Below are the code and all the weights of a small trained network. Each question names an input and a target symbol and asks about switching units off, where a switched-off unit gives its printed mean instead of its output.

import numpy as np


def w(rows, s, z=0):
    codes = np.array(rows[::2]) - 128.0
    scale = np.full(codes.shape[1], s)
    scale[-1] = z or s
    return codes * scale


def norm(h):
    return h / np.sqrt((h * h).mean(-1, keepdims=True) + 1e-5)


def f(y):
    return y / 2 * (1 + np.tanh(0.7978845608 * (y + 0.044715 * y**3)))


def softmax(a):
    e = np.exp(a - a.max(-1, keepdims=True))
    return e / e.sum(-1, keepdims=True)


def log_softmax(a):
    a = a - a.max(-1, keepdims=True)
    return a - np.log(np.exp(a).sum(-1, keepdims=True))


def net(x, mask):
    ids = ['Θβδεηλσψω'.index(c) for c in x.split()]
    T = len(ids)
    res = E[ids] + P[:T]
    u = 0
    for l in range(3):
        q, k, v = (norm(res) @ M[l].T for M in (Q, K, V))
        z = softmax(np.where(np.tri(T) > 0, q @ k.T / 3**0.5, -1e9)) @ v
        res = res + np.where(mask[u], z, O[l][:, -1]) @ O[l][:, :-1]
        u += 1
        y = f(norm(res) @ A[l][:, :-1].T + A[l][:, -1])
        res = res + np.where(mask[u : u + 4], y, B[l][:, -1]) @ B[l][:, :-1]
        u += 4
    return log_softmax(norm(res)[-1] @ U[:, :-1].T + U[:, -1])


Q, K, V, O, A, B = {}, {}, {}, {}, {}, {}
E = w([
[160,223,131,145,145,88,155,109,183,45],'Θ',
[156,107,179,146,165,188,126,226,179,100],'β',
[74,129,80,143,69,23,111,76,152,137],'δ',
[177,135,238,197,110,184,120,213,167,91],'ε',
[168,89,116,127,97,93,59,176,207,229],'η',
[166,170,147,228,171,198,184,238,153,176],'λ',
[129,151,126,157,135,220,150,248,239,127],'σ',
[192,50,53,161,73,114,143,143,144,36],'ψ',
[128,64,35,220,162,134,38,125,98,110],'ω',
],0.011)
P = w([
[132,140,224,110,173,255,199,86,128,157],'0',
[196,146,176,146,172,187,151,212,179,108],'1',
[185,150,152,150,172,171,139,197,189,108],'2',
[170,147,139,163,165,154,128,181,192,102],'3',
[160,134,138,161,163,137,115,152,176,101],'4',
[172,138,116,149,161,128,118,136,165,111],'5',
[158,131,108,143,156,105,104,125,160,108],'6',
[166,128,103,134,153,89,111,107,157,115],'7',
[147,125,111,154,137,73,107,87,171,100],'8',
[140,129,95,137,148,52,105,81,164,107],'9',
[150,123,94,139,117,42,107,68,164,120],'10',
[135,128,117,137,124,23,111,56,151,106],'11',
[126,119,87,148,127,19,110,48,164,109],'12',
],0.0062)
Q[0] = w([
[182,180,98,220,133,91,122,202,253,49],'L0H1',
[185,101,85,195,114,83,109,131,175,100],'L0H1',
[165,123,124,208,99,88,90,213,254,181],'L0H1',
],0.01)
K[0] = w([
[115,137,78,134,111,4,117,72,125,127],'L0H1',
[68,110,80,131,97,63,133,79,135,128],'L0H1',
[115,110,89,109,104,2,100,66,124,142],'L0H1',
],0.012)
V[0] = w([
[89,54,131,139,119,200,135,132,130,167],'L0H1',
[132,44,133,113,100,110,63,157,114,254],'L0H1',
[207,46,83,147,117,139,117,119,101,68],'L0H1',
],0.0087)
O[0] = w([
[69,123,91,104,38,178,128,131,28,134,33],'L0H1',
[134,36,145,167,65,206,86,164,128,255,243],'L0H1',
[106,87,120,220,58,148,244,141,151,66,252],'L0H1',
],0.0072,0.0037)
A[0] = w([
[80,108,1,170,127,149,85,71,76,135,162],'L0N1',
[150,170,84,45,116,114,31,186,106,143,16],'L0N2',
[118,145,147,161,154,122,115,183,161,120,37],'L0N3',
[133,133,164,145,193,177,83,150,125,168,4],'L0N4',
],0.0081,0.0027)
B[0] = w([
[91,114,254,164,177,118,83,235,156,107,144],'L0N1',
[49,113,132,169,87,144,142,210,146,23,151],'L0N2',
[133,66,132,82,87,121,125,98,105,88,255],'L0N3',
[117,113,41,137,102,43,126,47,96,117,237],'L0N4',
],0.007,0.003)
Q[1] = w([
[142,41,77,107,139,94,2,140,222,129],'L1H1',
[162,178,112,76,161,97,64,59,121,173],'L1H1',
[172,44,124,172,151,36,102,100,157,75],'L1H1',
],0.0085)
K[1] = w([
[1,97,170,68,109,130,134,60,102,141],'L1H1',
[148,203,144,65,101,166,150,92,85,162],'L1H1',
[89,87,139,124,164,132,146,25,40,91],'L1H1',
],0.0095)
V[1] = w([
[140,164,14,211,130,106,195,91,126,210],'L1H1',
[77,162,2,52,92,150,118,147,218,160],'L1H1',
[150,82,35,138,127,155,188,199,101,69],'L1H1',
],0.006)
O[1] = w([
[255,172,95,192,118,102,24,107,158,51,67],'L1H1',
[101,117,176,180,65,234,119,25,175,110,157],'L1H1',
[128,177,105,46,171,199,70,29,69,159,253],'L1H1',
],0.0066,0.0042)
A[1] = w([
[133,74,127,71,151,53,91,146,151,181,129],'L1N1',
[142,96,148,153,103,161,114,98,110,225,31],'L1N2',
[114,148,216,88,122,108,156,122,2,111,31],'L1N3',
[172,150,105,94,145,164,30,59,102,139,4],'L1N4',
],0.0091,0.0046)
B[1] = w([
[155,156,158,143,133,180,207,86,59,85,229],'L1N1',
[118,117,162,96,137,117,129,53,212,182,255],'L1N2',
[215,135,65,115,59,2,27,128,162,125,126],'L1N3',
[115,219,39,229,105,135,169,196,124,244,146],'L1N4',
],0.0087,0.0045)
Q[2] = w([
[133,126,134,132,127,146,82,129,143,182],'L2H1',
[203,140,154,124,249,122,97,70,150,158],'L2H1',
[96,102,164,190,74,123,179,184,144,136],'L2H1',
],0.013)
K[2] = w([
[131,159,167,159,138,185,93,122,148,158],'L2H1',
[88,228,146,4,103,143,99,95,34,195],'L2H1',
[121,17,117,188,168,20,139,108,130,131],'L2H1',
],0.011)
V[2] = w([
[209,171,2,28,28,83,243,7,233,100],'L2H1',
[163,112,190,112,98,130,109,64,195,235],'L2H1',
[188,49,154,158,108,161,236,50,59,103],'L2H1',
],0.0055)
O[2] = w([
[254,117,30,132,74,252,144,46,128,142,109],'L2H1',
[161,202,108,53,240,130,188,84,185,100,220],'L2H1',
[153,48,48,64,106,62,116,114,129,122,253],'L2H1',
],0.0074,0.0026)
A[2] = w([
[169,111,92,179,95,29,29,163,187,139,4],'L2N1',
[115,139,138,154,88,146,1,86,217,235,101],'L2N2',
[82,27,147,145,144,104,100,80,179,169,221],'L2N3',
[226,144,84,55,201,171,103,69,62,129,37],'L2N4',
],0.0073,0.0035)
B[2] = w([
[144,163,249,76,56,226,110,210,54,121,125],'L2N1',
[151,66,171,73,121,50,179,79,136,188,255],'L2N2',
[126,128,154,134,78,120,192,106,186,150,235],'L2N3',
[35,101,131,115,96,101,70,131,140,134,145],'L2N4',
],0.013,0.0079)
U = w([
[166,101,74,238,58,158,130,93,125,50,184],'Θ',
[57,151,157,127,141,254,126,79,106,93,95],'β',
[24,121,156,244,91,94,103,159,141,91,184],'δ',
[132,107,115,120,169,131,210,145,32,120,5],'ε',
[143,193,123,118,177,89,102,113,183,21,135],'η',
[200,185,175,99,51,131,80,164,89,96,135],'λ',
[144,91,154,111,112,121,145,75,176,192,138],'σ',
[120,208,60,206,120,132,84,132,121,186,147],'ψ',
[80,87,61,68,116,89,25,111,103,101,123],'ω',
],0.006,0.0023)

Each question gives the input, a string of symbols that net reads in full, and the target symbol t.
The units are the heads (3 rows each of Q, K, V and O) and the neurons (one row each of A and B). Each row of codes is followed by its name. A weight is (code - 128) times the scale printed after its matrix; where a second scale follows, it is the last column's (O, A, B and U).
mask holds one flag per unit, layer by layer, with each layer's heads first. A switched-off unit (its flag False) gives its mean, the last column of its rows in O or B, instead of its output. The means were averaged over made-up inputs and are rounded, as every weight is.
A unit's drop is (log p(t) with every unit on - log p(t) with that unit switched off) / (log p(t) with every unit on - log p(t) with every unit switched off).
The circuit of an input: a set's keep is (log p(t) with only the set's units on - log p(t) with every unit switched off) / (log p(t) with every unit on - log p(t) with every unit switched off). Starting from the 12 units with the biggest drops (on a tie, the unit counted first), units are removed one at a time, each time the one whose removal leaves the highest keep (on an exact tie, the one counted first), for as long as the keep stays at least 0.8.
units of the circuit, in order: the units of the circuit, biggest drop first
most important unit: the unit with the biggest drop
k most important neurons: the k neurons with the biggest drops, biggest first
k most important neurons of layer l: the k neurons of layer l with the biggest drops, biggest first
drop when u is switched off: that unit's drop, to one decimal
input η η σ σ σ Θ ε ε β, target η: units of the circuit, in order -> L0H1
input λ σ ψ ψ σ β ε σ η δ β η ψ, target λ: units of the circuit, in order -> L1H1, L2N1, L0H1
input η δ η σ ω σ ε σ ψ, target η: units of the circuit, in order -> L0H1, L2H1, L2N2
input σ σ ε, target λ: units of the circuit, in order -> L0H1, L1N3, L2N1, L1H1
input β σ ε, target λ: units of the circuit, in order -> L1N3, L0H1, L1H1, L2N1
input ψ ε ε η ω σ, target δ: units of the circuit, in order -> L2H1, L0N1, L0H1
input β ψ ω β, target δ: 3 most important neurons -> L0N1, L1N1, L2N2
input ψ σ σ σ η ψ σ σ λ, target Θ: units of the circuit, in order -> L0H1, L2H1
input σ ε σ σ, target β: units of the circuit, in order -> L0H1, L1H1, L2N2
input ψ σ η ε δ σ ε σ ψ ω, target ψ: units of the circuit, in order -> L0H1, L1H1, L1N4
input ω σ ε σ Θ η δ η σ ψ, target ω: 2 most important neurons -> L0N1, L2N4
input σ ε λ ω σ η σ η σ ω λ ε β, target δ: units of the circuit, in order -> L0N1, L2H1, L0H1
input β σ σ ω ψ δ, target β: 2 most important neurons -> L1N1, L1N3
input ψ ε σ δ δ δ σ η, target ψ: most important unit -> L0H1
input ω β δ η, target ω: 2 most important neurons -> L0N1, L1N1
input ω η ε σ η σ β σ ε σ λ δ, target ω: 3 most important neurons -> L0N1, L2N4, L1N1
input λ ψ ψ η λ ε σ δ η σ η σ, target λ: 2 most important neurons -> L2N1, L1N2
input η η σ σ σ σ σ σ η σ δ σ σ, target η: 2 most important neurons -> L2N2, L0N2
input η δ σ λ σ δ δ σ β σ η, target η: 2 most important neurons of layer 1 -> L1N1, L1N2
input ε ψ σ ε σ η λ ε δ, target ε: most important unit -> L1H1
input ω ψ ε Θ ψ δ σ, target ω: 3 most important neurons of layer 2 -> L2N4, L2N3, L2N2
input ω λ λ, target δ: drop when L0N1 is switched off -> 0.6
input Θ σ σ σ, target η: drop when L0H1 is switched off -> 0.9
input σ σ σ ψ η β ε λ η ψ, target Θ: drop when L0H1 is switched off -> 1.6
input σ σ σ Θ σ ψ ε ε, target Θ: drop when L1N1 is switched off -> 0.0
input ε σ ε ε η Θ σ δ η η σ σ λ, target ε: 2 most important neurons of layer 0 -> L0N4, L0N3
input ε σ σ σ η η ψ ε Θ ω ε, target δ: most important unit -> L0N1
input σ σ σ σ, target β: 2 most important neurons of layer 2 -> L2N2, L2N3
